Below are the code and all the weights of a small trained network. Each question names an input and a target symbol and asks about switching units off, where a switched-off unit gives its printed mean instead of its output.

import numpy as np


def w(rows, s, z=0):
    codes = np.array(rows[::2]) - 128.0
    scale = np.full(codes.shape[1], s)
    scale[-1] = z or s
    return codes * scale


def norm(h):
    return h / np.sqrt((h * h).mean(-1, keepdims=True) + 1e-5)


def softmax(a):
    e = np.exp(a - a.max(-1, keepdims=True))
    return e / e.sum(-1, keepdims=True)


def log_softmax(a):
    a = a - a.max(-1, keepdims=True)
    return a - np.log(np.exp(a).sum(-1, keepdims=True))


def net(x, mask):
    ids = ['αβδζμψω'.index(c) for c in x.split()]
    T = len(ids)
    res = E[ids] + P[:T]
    u = 0
    for l in range(2):
        r = norm(res)
        for j in range(3):
            rows = slice(3 * j, 3 * j + 3)
            q, k, v = (r @ M[l][rows].T for M in (Q, K, V))
            z = softmax(np.where(np.tri(T) > 0, q @ k.T / 3**0.5, -1e9)) @ v
            o = O[l][rows]
            res = res + np.where(mask[u + j], z, o[:, -1]) @ o[:, :-1]
        u += 3
    return log_softmax(norm(res)[-1] @ U[:, :-1].T + U[:, -1])


Q, K, V, O = {}, {}, {}, {}
E = w([
[156,142,122],'α',
[198,134,76],'β',
[103,123,123],'δ',
[164,140,125],'ζ',
[105,168,124],'μ',
[101,75,2],'ψ',
[92,61,224],'ω',
],0.0088)
P = w([
[109,123,148],'0',
[119,131,137],'1',
[254,83,160],'2',
[14,136,198],'3',
[52,180,145],'4',
[236,61,166],'5',
],0.0085)
Q[0] = w([
[8,175,74],'0.h0',
[181,50,137],'0.h0',
[219,203,106],'0.h0',
[88,205,145],'0.h1',
[134,194,177],'0.h1',
[142,127,203],'0.h1',
[141,58,29],'0.h2',
[132,139,52],'0.h2',
[102,97,89],'0.h2',
],0.011)
K[0] = w([
[162,212,244],'0.h0',
[142,112,35],'0.h0',
[128,47,130],'0.h0',
[164,33,61],'0.h1',
[89,99,78],'0.h1',
[50,153,84],'0.h1',
[118,164,179],'0.h2',
[118,53,193],'0.h2',
[175,120,152],'0.h2',
],0.011)
V[0] = w([
[211,200,150],'0.h0',
[96,110,2],'0.h0',
[171,233,198],'0.h0',
[100,204,106],'0.h1',
[98,90,78],'0.h1',
[156,120,178],'0.h1',
[121,92,81],'0.h2',
[118,119,170],'0.h2',
[130,172,99],'0.h2',
],0.0087)
O[0] = w([
[56,185,179,186],'0.h0',
[253,127,89,4],'0.h0',
[69,133,181,223],'0.h0',
[124,180,57,149],'0.h1',
[165,117,112,64],'0.h1',
[111,141,162,170],'0.h1',
[132,59,78,63],'0.h2',
[129,134,192,162],'0.h2',
[88,138,99,122],'0.h2',
],0.0079,0.0018)
Q[1] = w([
[144,81,158],'1.h0',
[15,69,151],'1.h0',
[250,137,83],'1.h0',
[207,127,86],'1.h1',
[124,85,132],'1.h1',
[98,101,82],'1.h1',
[141,113,166],'1.h2',
[125,51,240],'1.h2',
[194,158,158],'1.h2',
],0.011)
K[1] = w([
[130,141,94],'1.h0',
[139,226,114],'1.h0',
[146,41,138],'1.h0',
[102,141,176],'1.h1',
[159,158,152],'1.h1',
[112,191,100],'1.h1',
[143,96,138],'1.h2',
[144,3,190],'1.h2',
[201,94,104],'1.h2',
],0.014)
V[1] = w([
[21,84,114],'1.h0',
[206,85,220],'1.h0',
[63,100,148],'1.h0',
[85,254,54],'1.h1',
[118,234,31],'1.h1',
[248,87,64],'1.h1',
[43,107,149],'1.h2',
[83,79,116],'1.h2',
[72,73,182],'1.h2',
],0.0071)
O[1] = w([
[229,70,138,178],'1.h0',
[46,127,189,121],'1.h0',
[212,100,192,181],'1.h0',
[175,221,76,99],'1.h1',
[107,254,94,70],'1.h1',
[10,123,84,43],'1.h1',
[184,136,88,224],'1.h2',
[153,163,68,146],'1.h2',
[198,107,44,247],'1.h2',
],0.0064,0.0014)
U = w([
[108,195,222,3],'α',
[76,215,95,116],'β',
[75,62,133,117],'δ',
[127,176,243,147],'ζ',
[180,236,130,182],'μ',
[153,103,34,214],'ψ',
[182,2,195,98],'ω',
],0.0089,0.0036)

Each question gives the input, a string of symbols that net reads in full, and the target symbol t.
The units are the heads (3 rows each of Q, K, V and O). Each row of codes is followed by its name. A weight is (code - 128) times the scale printed after its matrix; where a second scale follows, it is the last column's (O and U).
mask holds one flag per head, layer by layer. A switched-off head (its flag False) gives its mean, the last column of its rows in O, instead of its output. The means were averaged over made-up inputs and are rounded, as every weight is.
A unit's drop is (log p(t) with every unit on - log p(t) with that unit switched off) / (log p(t) with every unit on - log p(t) with every unit switched off).
The circuit of an input: a set's keep is (log p(t) with only the set's units on - log p(t) with every unit switched off) / (log p(t) with every unit on - log p(t) with every unit switched off). Starting from all 6 units, units are removed one at a time, each time the one whose removal leaves the highest keep (on an exact tie, the one counted first), for as long as the keep stays at least 0.8.
units of the circuit, in order: the units of the circuit, biggest drop first
unit that matters most: the unit with the biggest drop
heads that matter: for each layer, one digit per head in row order, 1 if its drop is at least 0.15 and else 0, layers parted by /
drop of u: that unit's drop, to one decimal
input ψ ζ μ, target ψ: units of the circuit, in order : (0.h0 1.h1)
input ψ δ ζ, target ψ: unit that matters most : 0.h0
input δ μ ω μ β, target δ: units of the circuit, in order : (1.h1 0.h0)
input δ δ δ ζ, target δ: units of the circuit, in order : (0.h0 1.h1)
input ω μ β δ β, target ω: units of the circuit, in order : (1.h1 0.h2 0.h1 0.h0)
input μ δ ζ, target μ: units of the circuit, in order : (0.h1 1.h1)
input δ ω α δ ω, target ω: heads that matter : 000 / 100
input ω ω ω μ, target ω: heads that matter : 000 / 010
input δ δ α, target δ: units of the circuit, in order : (1.h1 0.h0 1.h0 1.h2)
input ω α ω ζ ω, target ω: heads that matter : 000 / 111
input ω ζ ψ α β, target ω: units of the circuit, in order : (0.h1 1.h1)
input μ δ α, target μ: heads that matter : 110 / 100
input δ δ μ ω δ, target δ: heads that matter : 100 / 110
input μ ψ ω α, target ψ: unit that matters most : 0.h1
input δ μ ζ, target μ: heads that matter : 110 / 110
input δ β ω β μ, target δ: units of the circuit, in order : (1.h1 0.h0 0.h2 1.h0)
input δ ψ μ δ ψ μ, target ψ: heads that matter : 100 / 000
input ζ ω ω ζ ψ, target ζ: units of the circuit, in order : (0.h0 1.h1)
input μ μ α μ ζ δ, target μ: heads that matter : 110 / 010
input δ μ ζ δ ζ α, target ζ: unit that matters most : 1.h2
input β β ω ω, target β: heads that matter : 101 / 110
input α β ψ, target μ: units of the circuit, in order : (1.h1 0.h2)
input δ ζ ω μ β, target δ: heads that matter : 100 / 010
input ω δ ζ ψ δ, target ω: heads that matter : 000 / 110
input ω δ ζ ζ ζ, target ω: drop of 1.h2 : 0.1
input β β β ω, target β: drop of 0.h0 : 0.3
